Below is a small trained network, with its code and all its weights. Each question gives an input and a class and asks what happens when units are switched off, that is, made to give their printed mean instead of their output.

import numpy as np


def w(rows, s, z=0):
    codes = np.array(rows[::2]) - 128.0
    scale = np.full(codes.shape[1], s)
    scale[-1] = z or s
    return codes * scale


def f(y):
    return y / 2 * (1 + np.tanh(0.7978845608 * (y + 0.044715 * y**3)))


def log_softmax(a):
    a = a - a.max(-1, keepdims=True)
    return a - np.log(np.exp(a).sum(-1, keepdims=True))


def net(x, mask):
    res = np.array(x, float).reshape(1, 4) / 4 @ E
    y = f(res @ A[0][:, :-1].T + A[0][:, -1])
    res = res + np.where(mask, y, B[0][:, -1]) @ B[0][:, :-1]
    return log_softmax(res[-1] @ U[:, :-1].T + U[:, -1])


A, B = {}, {}
E = w([
[139,195,149,148,206],'x0',
[163,135,242,116,73],'x1',
[47,135,93,116,137],'x2',
[138,140,22,2,153],'x3',
],0.011)
A[0] = w([
[189,86,175,204,178,167],'N0',
[115,103,43,99,169,210],'N1',
[224,114,165,168,194,140],'N2',
[148,115,47,79,59,189],'N3',
[181,127,91,130,195,231],'N4',
[97,83,79,113,189,156],'N5',
[220,39,145,139,95,211],'N6',
[138,178,157,39,163,165],'N7',
[119,85,195,105,61,231],'N8',
[74,120,203,137,140,188],'N9',
[179,100,124,78,139,169],'N10',
[128,130,80,145,148,170],'N11',
[74,116,218,114,127,120],'N12',
[207,24,146,63,80,176],'N13',
[212,58,148,100,86,151],'N14',
[137,114,87,67,119,126],'N15',
[178,88,133,88,92,140],'N16',
[68,107,123,171,57,200],'N17',
[232,161,178,144,170,156],'N18',
[130,160,174,11,197,163],'N19',
[129,167,226,201,143,254],'N20',
[74,212,74,121,115,182],'N21',
],0.012,0.004)
B[0] = w([
[169,107,200,106,95,196],'N0',
[102,159,92,128,176,239],'N1',
[183,150,163,86,133,179],'N2',
[123,158,74,151,187,225],'N3',
[130,141,115,71,152,187],'N4',
[109,131,151,114,233,200],'N5',
[165,146,137,177,140,192],'N6',
[105,155,75,79,96,182],'N7',
[141,125,129,203,90,210],'N8',
[98,105,165,172,70,188],'N9',
[124,213,87,98,142,169],'N10',
[107,70,186,95,211,168],'N11',
[98,98,138,141,108,181],'N12',
[150,172,74,153,131,211],'N13',
[175,165,126,184,109,186],'N14',
[177,176,104,52,122,194],'N15',
[155,115,26,210,119,169],'N16',
[33,67,128,210,127,190],'N17',
[197,190,212,112,149,190],'N18',
[105,174,98,38,93,196],'N19',
[127,132,255,148,96,250],'N20',
[65,74,143,91,158,193],'N21',
],0.0086,0.013)
U = w([
[124,158,77,77,83,152],'0',
[113,88,104,153,253,159],'1',
[162,163,56,161,94,3],'2',
[98,73,129,188,80,220],'3',
[185,146,156,131,76,189],'4',
],0.016,0.00041)

Each question gives the input, the list of numbers given to net, and the class t.
The units are the neurons (one row each of A and B). Each row of codes is followed by its name. A weight is (code - 128) times the scale printed after its matrix; where a second scale follows, it is the last column's (A, B and U).
mask holds one flag per neuron, in row order. A switched-off neuron (its flag False) gives its mean, the last column of its row in B, instead of its output. The means were averaged over made-up inputs and are rounded, as every weight is.
A unit's drop is (log p(t) with every unit on - log p(t) with that unit switched off) / (log p(t) with every unit on - log p(t) with every unit switched off).
The circuit of an input: a set's keep is (log p(t) with only the set's units on - log p(t) with every unit switched off) / (log p(t) with every unit on - log p(t) with every unit switched off). Starting from the 12 units with the biggest drops (on a tie, the unit counted first), units are removed one at a time, each time the one whose removal leaves the highest keep (on an exact tie, the one counted first), for as long as the keep stays at least 0.8.
units of the circuit, in order: the units of the circuit, biggest drop first
k most important neurons: the k neurons with the biggest drops, biggest first
drop when u is switched off: that unit's drop, to one decimal
input [0,0,-3,1], class 2: units of the circuit, in order : (N20, N21)
input [-7,-3,-2,1], class 2: units of the circuit, in order : (N13, N16)
input [-3,-4,4,-4], class 3: most important neuron : (N3)
input [5,-2,-4,3], class 0: units of the circuit, in order : (N19, N7)
input [-6,-3,-3,5], class 1: 3 most important neurons : (N5, N3, N1)
input [8,-1,3,6], class 0: 3 most important neurons : (N19, N7, N17)
input [4,5,-8,8], class 0: drop when N7 is switched off : 0.2
input [-7,-4,-4,5], class 1: drop when N5 is switched off : 0.8
input [5,7,-4,8], class 0: drop when N19 is switched off : 0.1
input [8,3,8,-1], class 3: drop when N21 is switched off : 0.1
